Below is a small trained network, with its code and all its weights. Each question gives an input and a class and asks what happens when units are switched off, that is, made to give their printed mean instead of their output.

import numpy as np


def w(rows, s, z=0):
    codes = np.array(rows[::2]) - 128.0
    scale = np.full(codes.shape[1], s)
    scale[-1] = z or s
    return codes * scale


def f(y):
    return y / 2 * (1 + np.tanh(0.7978845608 * (y + 0.044715 * y**3)))


def log_softmax(a):
    a = a - a.max(-1, keepdims=True)
    return a - np.log(np.exp(a).sum(-1, keepdims=True))


def net(x, mask):
    res = np.array(x, float).reshape(1, 5) / 4 @ E
    y = f(res @ A[0][:, :-1].T + A[0][:, -1])
    res = res + np.where(mask, y, B[0][:, -1]) @ B[0][:, :-1]
    return log_softmax(res[-1] @ U[:, :-1].T + U[:, -1])


A, B = {}, {}
E = w([
[129,126,127,128],'x0',
[86,57,194,2],'x1',
[8,109,223,158],'x2',
[93,38,89,136],'x3',
[240,66,154,211],'x4',
],0.0071)
A[0] = w([
[73,94,81,81,20],'N0',
[82,154,202,181,99],'N1',
[156,72,141,148,90],'N2',
[176,127,194,79,130],'N3',
[169,105,146,158,22],'N4',
[137,84,187,174,148],'N5',
[113,148,201,154,81],'N6',
[181,95,156,130,161],'N7',
[80,54,45,173,110],'N8',
[105,125,108,112,92],'N9',
[80,173,69,238,95],'N10',
[137,106,160,70,20],'N11',
[149,112,155,74,141],'N12',
[90,159,189,164,110],'N13',
[120,146,118,158,119],'N14',
[177,102,170,137,7],'N15',
[53,85,132,191,133],'N16',
[182,119,105,113,169],'N17',
[52,149,46,124,66],'N18',
[183,147,142,76,148],'N19',
[173,150,70,91,124],'N20',
[71,46,80,174,122],'N21',
[90,110,174,170,73],'N22',
[153,112,176,42,28],'N23',
[135,156,153,132,49],'N24',
[174,102,117,158,160],'N25',
[121,24,20,133,52],'N26',
[196,143,109,77,136],'N27',
[110,68,153,60,93],'N28',
[141,168,181,91,48],'N29',
[168,94,170,137,61],'N30',
[143,70,176,92,156],'N31',
[100,158,69,194,79],'N32',
[173,141,76,91,113],'N33',
[149,197,149,161,58],'N34',
[152,109,173,58,57],'N35',
[75,127,55,102,102],'N36',
[192,244,237,99,134],'N37',
[39,210,77,86,52],'N38',
[176,161,180,131,2],'N39',
[101,153,228,173,127],'N40',
[173,65,178,201,77],'N41',
[99,135,146,133,90],'N42',
[145,161,94,105,68],'N43',
[89,124,183,170,91],'N44',
[125,136,97,114,27],'N45',
[151,92,163,161,102],'N46',
],0.012,0.0031)
B[0] = w([
[129,162,135,120,177],'N0',
[132,89,77,95,191],'N1',
[126,156,171,106,170],'N2',
[121,130,137,159,167],'N3',
[124,123,170,105,165],'N4',
[125,147,148,83,187],'N5',
[138,122,98,108,159],'N6',
[123,145,160,84,190],'N7',
[96,188,95,176,192],'N8',
[139,138,134,118,134],'N9',
[138,54,149,249,255],'N10',
[138,97,135,178,159],'N11',
[120,99,123,164,169],'N12',
[140,117,95,103,175],'N13',
[110,96,131,142,150],'N14',
[140,130,176,108,151],'N15',
[142,125,65,104,192],'N16',
[129,113,102,103,204],'N17',
[132,155,200,89,181],'N18',
[123,119,88,125,177],'N19',
[145,85,82,95,211],'N20',
[111,188,75,120,191],'N21',
[146,111,98,107,161],'N22',
[130,79,138,193,185],'N23',
[117,137,132,141,123],'N24',
[123,125,142,118,216],'N25',
[109,185,61,121,217],'N26',
[129,91,76,93,208],'N27',
[140,113,119,212,213],'N28',
[126,155,129,147,142],'N29',
[124,134,186,115,155],'N30',
[126,117,127,191,191],'N31',
[127,78,158,196,203],'N32',
[146,84,91,96,200],'N33',
[92,122,122,175,187],'N34',
[118,85,139,182,175],'N35',
[139,153,159,75,176],'N36',
[89,253,85,139,234],'N37',
[147,145,242,53,228],'N38',
[111,163,139,116,146],'N39',
[144,95,64,104,199],'N40',
[136,153,226,74,237],'N41',
[142,116,124,116,135],'N42',
[129,104,125,118,152],'N43',
[148,95,91,103,169],'N44',
[126,118,137,117,121],'N45',
[127,141,168,98,167],'N46',
],0.021,0.0067)
U = w([
[189,67,54,11,149],'0',
[119,93,182,199,70],'1',
[156,174,236,30,68],'2',
[69,254,78,114,252],'3',
],0.0095,0.0024)

Each question gives the input, the list of numbers given to net, and the class t.
The units are the neurons (one row each of A and B). Each row of codes is followed by its name. A weight is (code - 128) times the scale printed after its matrix; where a second scale follows, it is the last column's (A, B and U).
mask holds one flag per neuron, in row order. A switched-off neuron (its flag False) gives its mean, the last column of its row in B, instead of its output. The means were averaged over made-up inputs and are rounded, as every weight is.
A unit's drop is (log p(t) with every unit on - log p(t) with that unit switched off) / (log p(t) with every unit on - log p(t) with every unit switched off).
The circuit of an input: a set's keep is (log p(t) with only the set's units on - log p(t) with every unit switched off) / (log p(t) with every unit on - log p(t) with every unit switched off). Starting from the 12 units with the biggest drops (on a tie, the unit counted first), units are removed one at a time, each time the one whose removal leaves the highest keep (on an exact tie, the one counted first), for as long as the keep stays at least 0.8.
circuit, biggest first: the units of the circuit, biggest drop first
top k neurons: the k neurons with the biggest drops, biggest first
drop of u: that unit's drop, to one decimal
input [3,-2,5,4,4], class 0: circuit, biggest first => (N16)
input [4,1,4,8,7], class 3: top 4 neurons => (N21; N8; N26; N38)
input [1,6,-3,-5,7], class 2: top 2 neurons => (N10; N7)
input [4,1,8,-4,8], class 0: top 3 neurons => (N40; N1; N44)
input [-2,5,4,6,6], class 2: top 4 neurons => (N41; N37; N10; N5)
input [-6,-6,5,-1,-5], class 1: top 2 neurons => (N10; N32)
input [6,7,3,6,-7], class 1: top 2 neurons => (N28; N23)
input [2,7,-1,8,5], class 3: top 2 neurons => (N26; N21)
input [-7,7,7,8,6], class 3: top 3 neurons => (N21; N8; N10)
input [-1,8,-7,4,-4], class 1: top 3 neurons => (N28; N23; N35)
input [-6,-4,-7,0,-7], class 0: top 2 neurons => (N20; N33)
input [3,-4,-6,8,8], class 2: top 2 neurons => (N41; N37)
input [-7,-5,4,5,-7], class 2: top 2 neurons => (N38; N18)
input [4,6,-6,-2,8], class 2: circuit, biggest first => (N41)
input [-3,2,6,-5,7], class 2: drop of N46 => 0.1
input [-6,3,-2,6,-8], class 2: drop of N38 => 0.4
input [-5,-4,0,-5,-7], class 2: drop of N38 => 1.0
